Below are the code and all the weights of a small trained network. Each question names an input and a target symbol and asks about switching units off, where a switched-off unit gives its printed mean instead of its output.

import numpy as np


def w(rows, s, z=0):
    codes = np.array(rows[::2]) - 128.0
    scale = np.full(codes.shape[1], s)
    scale[-1] = z or s
    return codes * scale


def f(y):
    return y / 2 * (1 + np.tanh(0.7978845608 * (y + 0.044715 * y**3)))


def softmax(a):
    e = np.exp(a - a.max(-1, keepdims=True))
    return e / e.sum(-1, keepdims=True)


def log_softmax(a):
    a = a - a.max(-1, keepdims=True)
    return a - np.log(np.exp(a).sum(-1, keepdims=True))


def net(x, mask):
    ids = ['ΓΘΞΨδεημστω'.index(c) for c in x.split()]
    T = len(ids)
    res = E[ids] + P[:T]
    q, k, v = (res @ M[0].T for M in (Q, K, V))
    z = softmax(np.where(np.tri(T) > 0, q @ k.T / 3**0.5, -1e9)) @ v
    res = res + np.where(mask[0], z, O[0][:, -1]) @ O[0][:, :-1]
    y = f(res @ A[0][:, :-1].T + A[0][:, -1])
    res = res + np.where(mask[1:9], y, B[0][:, -1]) @ B[0][:, :-1]
    return log_softmax(res[-1] @ U[:, :-1].T + U[:, -1])


Q, K, V, O, A, B = {}, {}, {}, {}, {}, {}
E = w([
[91,171,74,116,173,146],'Γ',
[112,37,77,113,196,182],'Θ',
[78,10,50,66,102,87],'Ξ',
[69,86,59,109,117,173],'Ψ',
[138,171,162,171,130,174],'δ',
[151,130,85,119,142,40],'ε',
[119,126,187,148,75,133],'η',
[118,87,202,88,16,111],'μ',
[109,179,192,216,128,77],'σ',
[79,53,229,173,231,28],'τ',
[206,113,182,204,186,173],'ω',
],0.012)
P = w([
[146,150,155,240,105,207],'0',
[94,65,152,89,117,62],'1',
[181,109,106,206,154,122],'2',
[111,54,131,93,94,183],'3',
[237,205,101,159,168,5],'4',
[61,105,212,129,142,143],'5',
],0.012)
Q[0] = w([
[7,113,169,88,132,198],'h1',
[64,43,126,193,114,166],'h1',
[135,121,100,185,110,142],'h1',
],0.011)
K[0] = w([
[64,179,185,255,202,97],'h1',
[101,107,165,105,145,30],'h1',
[76,113,69,84,106,88],'h1',
],0.0094)
V[0] = w([
[105,176,82,118,96,74],'h1',
[114,109,115,170,249,92],'h1',
[21,111,41,95,128,181],'h1',
],0.011)
O[0] = w([
[68,63,50,135,100,115,2],'h1',
[254,206,132,52,147,133,183],'h1',
[53,135,116,91,235,189,150],'h1',
],0.0091,0.004)
A[0] = w([
[153,110,66,123,147,173,127],'n1',
[133,55,173,75,119,36,101],'n2',
[54,86,124,154,174,167,149],'n3',
[50,130,197,66,2,95,220],'n4',
[94,139,32,243,194,87,88],'n5',
[115,162,124,77,47,137,113],'n6',
[116,203,128,180,143,184,41],'n7',
[183,233,150,173,85,155,1],'n8',
],0.0088,0.002)
B[0] = w([
[142,161,132,181,142,89,165],'n1',
[137,203,115,145,207,154,202],'n2',
[47,109,180,60,111,219,254],'n3',
[103,190,214,223,157,192,235],'n4',
[79,93,206,173,93,133,214],'n5',
[63,164,181,114,255,152,157],'n6',
[163,205,91,169,216,174,159],'n7',
[70,17,57,121,134,131,220],'n8',
],0.0066,0.0064)
U = w([
[150,137,85,146,205,147,2],'Γ',
[231,183,137,88,240,150,109],'Θ',
[97,100,156,2,138,150,112],'Ξ',
[102,136,195,108,174,181,166],'Ψ',
[145,124,91,149,156,107,239],'δ',
[156,159,123,175,114,95,233],'ε',
[143,125,137,160,128,141,109],'η',
[75,76,194,161,59,65,81],'μ',
[129,143,64,206,143,93,86],'σ',
[224,87,158,162,184,123,159],'τ',
[176,85,113,168,182,126,51],'ω',
],0.0078,0.0046)

Each question gives the input, a string of symbols that net reads in full, and the target symbol t.
The units are the heads (3 rows each of Q, K, V and O) and the neurons (one row each of A and B). Each row of codes is followed by its name. A weight is (code - 128) times the scale printed after its matrix; where a second scale follows, it is the last column's (O, A, B and U).
mask holds one flag per unit, heads first, then neurons. A switched-off unit (its flag False) gives its mean, the last column of its rows in O or B, instead of its output. The means were averaged over made-up inputs and are rounded, as every weight is.
A unit's drop is (log p(t) with every unit on - log p(t) with that unit switched off) / (log p(t) with every unit on - log p(t) with every unit switched off).
The circuit of an input: a set's keep is (log p(t) with only the set's units on - log p(t) with every unit switched off) / (log p(t) with every unit on - log p(t) with every unit switched off). Starting from all 9 units, units are removed one at a time, each time the one whose removal leaves the highest keep (on an exact tie, the one counted first), for as long as the keep stays at least 0.8.
units of the circuit, in order: the units of the circuit, biggest drop first
top k neurons: the k neurons with the biggest drops, biggest first
drop of u: that unit's drop, to one decimal
input Ψ Θ σ, target Θ: units of the circuit, in order => h1
input μ τ τ μ Γ, target μ: units of the circuit, in order => h1; n5
input Ξ Ψ Ψ Θ, target Ξ: units of the circuit, in order => h1; n3; n4
input σ Ψ μ Θ μ, target Θ: units of the circuit, in order => h1; n3
input τ Ψ δ, target Ψ: top 2 neurons => n3; n5
input Ψ Ψ ω, target Ψ: units of the circuit, in order => h1; n3
input Ψ Ψ Ψ, target Ψ: top 2 neurons => n3; n5
input Ψ τ Ψ Θ Ψ ω, target τ: top 2 neurons => n8; n3
input Ψ Ψ Ψ Ψ Ψ Ψ, target Ξ: top 2 neurons => n3; n4
input η Ψ Ψ Ψ η, target Ψ: top 2 neurons => n3; n5
input Ψ Γ Ψ Ψ σ, target Ψ: top 2 neurons => n5; n3
input Ψ μ η, target μ: drop of n5 => 0.1
input Θ Θ τ, target Θ: drop of h1 => 1.0
input Ψ Ψ Ψ Ξ τ Θ, target Θ: drop of n6 => 0.2
input Ψ Θ Θ, target Θ: top neuron => n8
